Here is a tiny trained network, its code and every weight. The questions are about switching its units off for an input and a class, where a switched-off unit gives its printed mean instead of its output.

import numpy as np


def w(rows, s, z=0):
    codes = np.array(rows[::2]) - 128.0
    scale = np.full(codes.shape[1], s)
    scale[-1] = z or s
    return codes * scale


def norm(h):
    return h / np.sqrt((h * h).mean(-1, keepdims=True) + 1e-5)


def f(y):
    return y / 2 * (1 + np.tanh(0.7978845608 * (y + 0.044715 * y**3)))


def log_softmax(a):
    a = a - a.max(-1, keepdims=True)
    return a - np.log(np.exp(a).sum(-1, keepdims=True))


def net(x, mask):
    res = np.array(x, float).reshape(1, 5) / 4 @ E
    u = 0
    for l in range(4):
        y = f(norm(res) @ A[l][:, :-1].T + A[l][:, -1])
        res = res + np.where(mask[u : u + 6], y, B[l][:, -1]) @ B[l][:, :-1]
        u += 6
    return log_softmax(norm(res)[-1] @ U[:, :-1].T + U[:, -1])


A, B = {}, {}
E = w([
[254,227,87,227],'x0',
[123,180,217,136],'x1',
[219,72,178,58],'x2',
[109,142,100,144],'x3',
[130,212,18,32],'x4',
],0.0088)
A[0] = w([
[204,110,165,39,148],'0.n1',
[94,26,103,146,57],'0.n2',
[2,178,131,156,94],'0.n3',
[88,182,216,61,1],'0.n4',
[114,185,5,106,121],'0.n5',
[149,106,94,33,134],'0.n6',
],0.021,0.0052)
B[0] = w([
[40,118,119,254,213],'0.n1',
[40,107,192,152,178],'0.n2',
[34,120,20,127,212],'0.n3',
[172,118,177,30,166],'0.n4',
[220,154,103,201,249],'0.n5',
[67,248,209,100,199],'0.n6',
],0.026,0.012)
A[1] = w([
[159,254,105,82,2],'1.n1',
[117,174,79,162,88],'1.n2',
[107,178,86,138,68],'1.n3',
[198,152,177,208,238],'1.n4',
[64,71,195,68,88],'1.n5',
[120,125,92,48,58],'1.n6',
],0.023,0.0028)
B[1] = w([
[252,73,134,127,189],'1.n1',
[109,237,151,77,218],'1.n2',
[107,211,149,88,191],'1.n3',
[192,159,96,188,253],'1.n4',
[133,23,217,153,197],'1.n5',
[90,106,98,50,138],'1.n6',
],0.025,0.014)
A[2] = w([
[142,188,152,65,1],'2.n1',
[220,107,126,118,138],'2.n2',
[114,87,147,1,60],'2.n3',
[141,182,147,67,34],'2.n4',
[126,73,180,60,145],'2.n5',
[98,127,80,145,43],'2.n6',
],0.022,0.0038)
B[2] = w([
[188,115,152,111,197],'2.n1',
[124,180,161,169,253],'2.n2',
[107,76,204,3,187],'2.n3',
[181,125,148,101,194],'2.n4',
[197,158,188,100,240],'2.n5',
[98,178,117,149,145],'2.n6',
],0.022,0.005)
A[3] = w([
[175,84,72,151,120],'3.n1',
[181,66,93,193,224],'3.n2',
[164,153,141,133,166],'3.n3',
[246,44,61,249,93],'3.n4',
[126,120,94,124,4],'3.n5',
[153,200,186,15,103],'3.n6',
],0.017,0.002)
B[3] = w([
[132,146,165,108,141],'3.n1',
[178,167,169,142,185],'3.n2',
[140,105,109,173,187],'3.n3',
[238,212,190,76,254],'3.n4',
[83,133,114,111,115],'3.n5',
[254,133,229,108,202],'3.n6',
],0.018,0.0091)
U = w([
[45,96,31,74,2],'0',
[207,227,137,176,190],'1',
[120,83,89,11,31],'2',
[27,23,213,131,123],'3',
[7,183,104,156,165],'4',
],0.014,0.0083)

Each question gives the input, the list of numbers given to net, and the class t.
The units are the neurons (one row each of A and B). Each row of codes is followed by its name. A weight is (code - 128) times the scale printed after its matrix; where a second scale follows, it is the last column's (A, B and U).
mask holds one flag per neuron, layer by layer. A switched-off neuron (its flag False) gives its mean, the last column of its row in B, instead of its output. The means were averaged over made-up inputs and are rounded, as every weight is.
A unit's drop is (log p(t) with every unit on - log p(t) with that unit switched off) / (log p(t) with every unit on - log p(t) with every unit switched off).
The circuit of an input: a set's keep is (log p(t) with only the set's units on - log p(t) with every unit switched off) / (log p(t) with every unit on - log p(t) with every unit switched off). Starting from the 12 units with the biggest drops (on a tie, the unit counted first), units are removed one at a time, each time the one whose removal leaves the highest keep (on an exact tie, the one counted first), for as long as the keep stays at least 0.8.
circuit, biggest first: the units of the circuit, biggest drop first
k most important neurons: the k neurons with the biggest drops, biggest first
top k neurons in layer l: the k neurons of layer l with the biggest drops, biggest first
drop when u is switched off: that unit's drop, to one decimal
input [-1,-1,5,-3,-3], class 4: 2 most important neurons	(0.n1, 0.n5)
input [-7,8,2,5,1], class 2: circuit, biggest first	(0.n4, 2.n3)
input [-1,5,-7,8,4], class 4: 2 most important neurons	(0.n3, 0.n6)
input [-2,-4,-6,-2,-6], class 3: circuit, biggest first	(0.n2, 0.n5)
input [4,-2,5,3,1], class 4: circuit, biggest first	(0.n1, 1.n1, 3.n4)
input [4,-2,-8,3,-7], class 4: top 4 neurons in layer 0	(0.n3, 0.n5, 0.n6, 0.n4)
input [-6,1,-7,0,-6], class 3: most important neuron	(0.n5)
input [0,4,6,-7,3], class 3: 2 most important neurons	(0.n5, 0.n4)
input [0,7,-7,-5,-3], class 0: 2 most important neurons	(0.n3, 0.n5)
input [1,7,-2,5,-5], class 2: 3 most important neurons	(0.n1, 0.n5, 1.n4)
input [-8,-5,-8,-6,-6], class 3: top 2 neurons in layer 0	(0.n2, 0.n5)
input [-1,-6,-6,6,1], class 4: 2 most important neurons	(0.n3, 0.n6)
input [-5,-5,7,-2,2], class 4: 2 most important neurons	(0.n1, 0.n6)
input [0,0,-3,-1,-4], class 4: 2 most important neurons	(0.n3, 0.n4)
input [-8,-6,8,4,6], class 4: most important neuron	(0.n1)
input [-6,8,-3,7,2], class 2: drop when 0.n4 is switched off	0.2
input [-7,2,8,3,-8], class 3: drop when 0.n5 is switched off	0.3
input [0,-3,7,-5,2], class 4: drop when 0.n1 is switched off	0.9
input [-6,-7,-4,-6,0], class 3: drop when 3.n3 is switched off	0.0
input [1,-5,6,5,1], class 4: top neuron in layer 2	(2.n5)
